[[-40   0 -90]
 [-18  44 -60]]
->
[[-18  44 -60]
 [-40   0 -90]]

[[ 27 -18  -3   3 -33   2  -9 -11 -21 -12  16   8 -23 -21]
 [ 25   8 -39 -54   0 -55 -57  20 -67 -65  40 -43 -65  20]
 [ 18  -5 -38 -46 -11 -46 -50   4 -53 -55  30 -32 -51  14]
 [ -2  28  -9 -33  23 -32 -25  31 -44 -33   9 -46 -45   2]
 [-13   7 -13 -13  19 -12  -7   4   9  -3  -1  -7  13  27]
 [ 39 -23 -46 -40 -30 -42 -55 -10 -47 -56  48  -9 -43  24]]
->
[[ -2  28  -9 -33  23 -32 -25  31 -44 -33   9 -46 -45   2]
 [ 25   8 -39 -54   0 -55 -57  20 -67 -65  40 -43 -65  20]
 [-13   7 -13 -13  19 -12  -7   4   9  -3  -1  -7  13  27]
 [ 18  -5 -38 -46 -11 -46 -50   4 -53 -55  30 -32 -51  14]
 [ 27 -18  -3   3 -33   2  -9 -11 -21 -12  16   8 -23 -21]
 [ 39 -23 -46 -40 -30 -42 -55 -10 -47 -56  48  -9 -43  24]]

[[-40 -60  86  30]
 [-43 -10 -20 -26]
 [-44  -9 -22 -27]]
->
[[-44  -9 -22 -27]
 [-43 -10 -20 -26]
 [-40 -60  86  30]]

[[-49 -33 -50 -57  -2 -54]
 [ 58  42  58  65 -27  63]
 [ 68  45  69  78 -26  75]
 [ 34  25  34  37 -20  36]
 [-31 -19 -31 -36  15 -35]
 [-37 -27 -38 -42  -4 -40]
 [  5   7   5   5   2   5]]
->
[[ 68  45  69  78 -26  75]
 [ 58  42  58  65 -27  63]
 [ 34  25  34  37 -20  36]
 [  5   7   5   5   2   5]
 [-31 -19 -31 -36  15 -35]
 [-37 -27 -38 -42  -4 -40]
 [-49 -33 -50 -57  -2 -54]]

[[-13 -13   2  11  21 -12]
 [ -7  12   8  16 -46  24]
 [-27 -34   8  11  29  12]
 [ -1  -6 -74 -12  23   3]]
->
[[ -7  12   8  16 -46  24]
 [ -1  -6 -74 -12  23   3]
 [-13 -13   2  11  21 -12]
 [-27 -34   8  11  29  12]]

[[  2  16 -63 -27  17  39 -56]
 [-17  53  19 -66  10   5 -25]]
->
[[-17  53  19 -66  10   5 -25]
 [  2  16 -63 -27  17  39 -56]]
---
[[-30 -12 -17 -21 -18 -21 -11 -11 -11 -11 -18 -16 -28 -20]
 [-11   1  -6  -9  -6  -9   1   1   1   1  -5  -3  -9  -6]
 [ 19 -22  25  21  24  23 -22 -21 -22 -22  28  31  22  26]
 [ 83 -69  86  85  86  85 -70 -69 -70 -70  87  88  84  87]]
->
[[-28 -20 -30 -12 -17 -21 -18 -21 -11 -11 -11 -11 -18 -16]
 [ -9  -6 -11   1  -6  -9  -6  -9   1   1   1   1  -5  -3]
 [ 22  26  19 -22  25  21  24  23 -22 -21 -22 -22  28  31]
 [ 84  87  83 -69  86  85  86  85 -70 -69 -70 -70  87  88]]

[[-26  -7  -3  23  40 -54 -40  26 -53  -1 -25]
 [ 70  19   2 -79 -12  28  22  23   5 -16 -42]
 [-37  26  71  25 -66 -47 -28  -9  17 -24  42]
 [ -8 -39  11  24  67  -5 -11  16  18  56   9]
 [ 17 -30 -51  52  22 -29 -32   2 -32  -5 -23]
 [-19  16  82  20 -50 -57   2  52  -8 -14  28]]
->
[[ -1 -25 -26  -7  -3  23  40 -54 -40  26 -53]
 [-16 -42  70  19   2 -79 -12  28  22  23   5]
 [-24  42 -37  26  71  25 -66 -47 -28  -9  17]
 [ 56   9  -8 -39  11  24  67  -5 -11  16  18]
 [ -5 -23  17 -30 -51  52  22 -29 -32   2 -32]
 [-14  28 -19  16  82  20 -50 -57   2  52  -8]]

[[ 66 -16  51]
 [ 45 -10  28]
 [ 38  -6  25]
 [ -2  -2  -2]
 [-72 -69  25]
 [-37 -10  -6]]
->
[[-16  51  66]
 [-10  28  45]
 [ -6  25  38]
 [ -2  -2  -2]
 [-69  25 -72]
 [-10  -6 -37]]

[[ 25  30  31  30 -60  32 -49 -52]
 [ -8 -11 -11 -11  71 -13  61  65]]
->
[[-49 -52  25  30  31  30 -60  32]
 [ 61  65  -8 -11 -11 -11  71 -13]]

[[-20   0 -13   9 -19   2 -14]
 [ -1   9 -39 -10  -7 -48  16]
 [ -4  -6  14   9 -38  18  17]
 [  9 -11 -46  38 -28  22 -18]
 [ -4 -20  45 -21 -33   9 -19]
 [ -3   4  33  13 -46  10 -48]
 [ 14 -15  14   3  60  17  34]
 [ -9  44 -40 -22  15 -12  -6]
 [  3   1 -37  15  25  -6 -10]
 [  4 -20  35 -35 -14  27 -22]
 [ 16 -39 -74  22   1  29   2]]
->
[[  2 -14 -20   0 -13   9 -19]
 [-48  16  -1   9 -39 -10  -7]
 [ 18  17  -4  -6  14   9 -38]
 [ 22 -18   9 -11 -46  38 -28]
 [  9 -19  -4 -20  45 -21 -33]
 [ 10 -48  -3   4  33  13 -46]
 [ 17  34  14 -15  14   3  60]
 [-12  -6  -9  44 -40 -22  15]
 [ -6 -10   3   1 -37  15  25]
 [ 27 -22   4 -20  35 -35 -14]
 [ 29   2  16 -39 -74  22   1]]

[[ 14 -20  33  74]
 [ 29 -45  28  -9]
 [-23  32 -19 -31]
 [  1 -50  -6 -19]
 [-51  71 -11 -33]
 [ -9  46  12  11]
 [-44  57  27 -47]
 [ 39  32 -22 -19]
 [-41 -14 -24  15]
 [ -6 -29 -80  34]
 [-45  36  36 -33]
 [ 30 -27  49   3]]
->
[[ 33  74  14 -20]
 [ 28  -9  29 -45]
 [-19 -31 -23  32]
 [ -6 -19   1 -50]
 [-11 -33 -51  71]
 [ 12  11  -9  46]
 [ 27 -47 -44  57]
 [-22 -19  39  32]
 [-24  15 -41 -14]
 [-80  34  -6 -29]
 [ 36 -33 -45  36]
 [ 49   3  30 -27]]

[[ 31  -9  12  49  22  15  21 -17]
 [-27  61  -7 -21  31  22  22   5]
 [ 51   5 -23 -18  -6   3 -14 -20]
 [-29  15 -25  41   6   7 -34 -22]
 [ 24  24  -7 -13 -17  13   2  16]
 [ -8 -26  -6 -18  38 -12  11 -51]
 [ 19  28 -10 -16 -42  -9 -12 -11]
 [-11  13  68  18 -17  -8   2 -30]
 [  0  15  48 -28  24  -4  -9  13]
 [ 16   6 -17  28  -2 -23  28  12]
 [ -8  -2   4   4 -20  46  15  -1]]
->
[[ 21 -17  31  -9  12  49  22  15]
 [ 22   5 -27  61  -7 -21  31  22]
 [-14 -20  51   5 -23 -18  -6   3]
 [-34 -22 -29  15 -25  41   6   7]
 [  2  16  24  24  -7 -13 -17  13]
 [ 11 -51  -8 -26  -6 -18  38 -12]
 [-12 -11  19  28 -10 -16 -42  -9]
 [  2 -30 -11  13  68  18 -17  -8]
 [ -9  13   0  15  48 -28  24  -4]
 [ 28  12  16   6 -17  28  -2 -23]
 [ 15  -1  -8  -2   4   4 -20  46]]
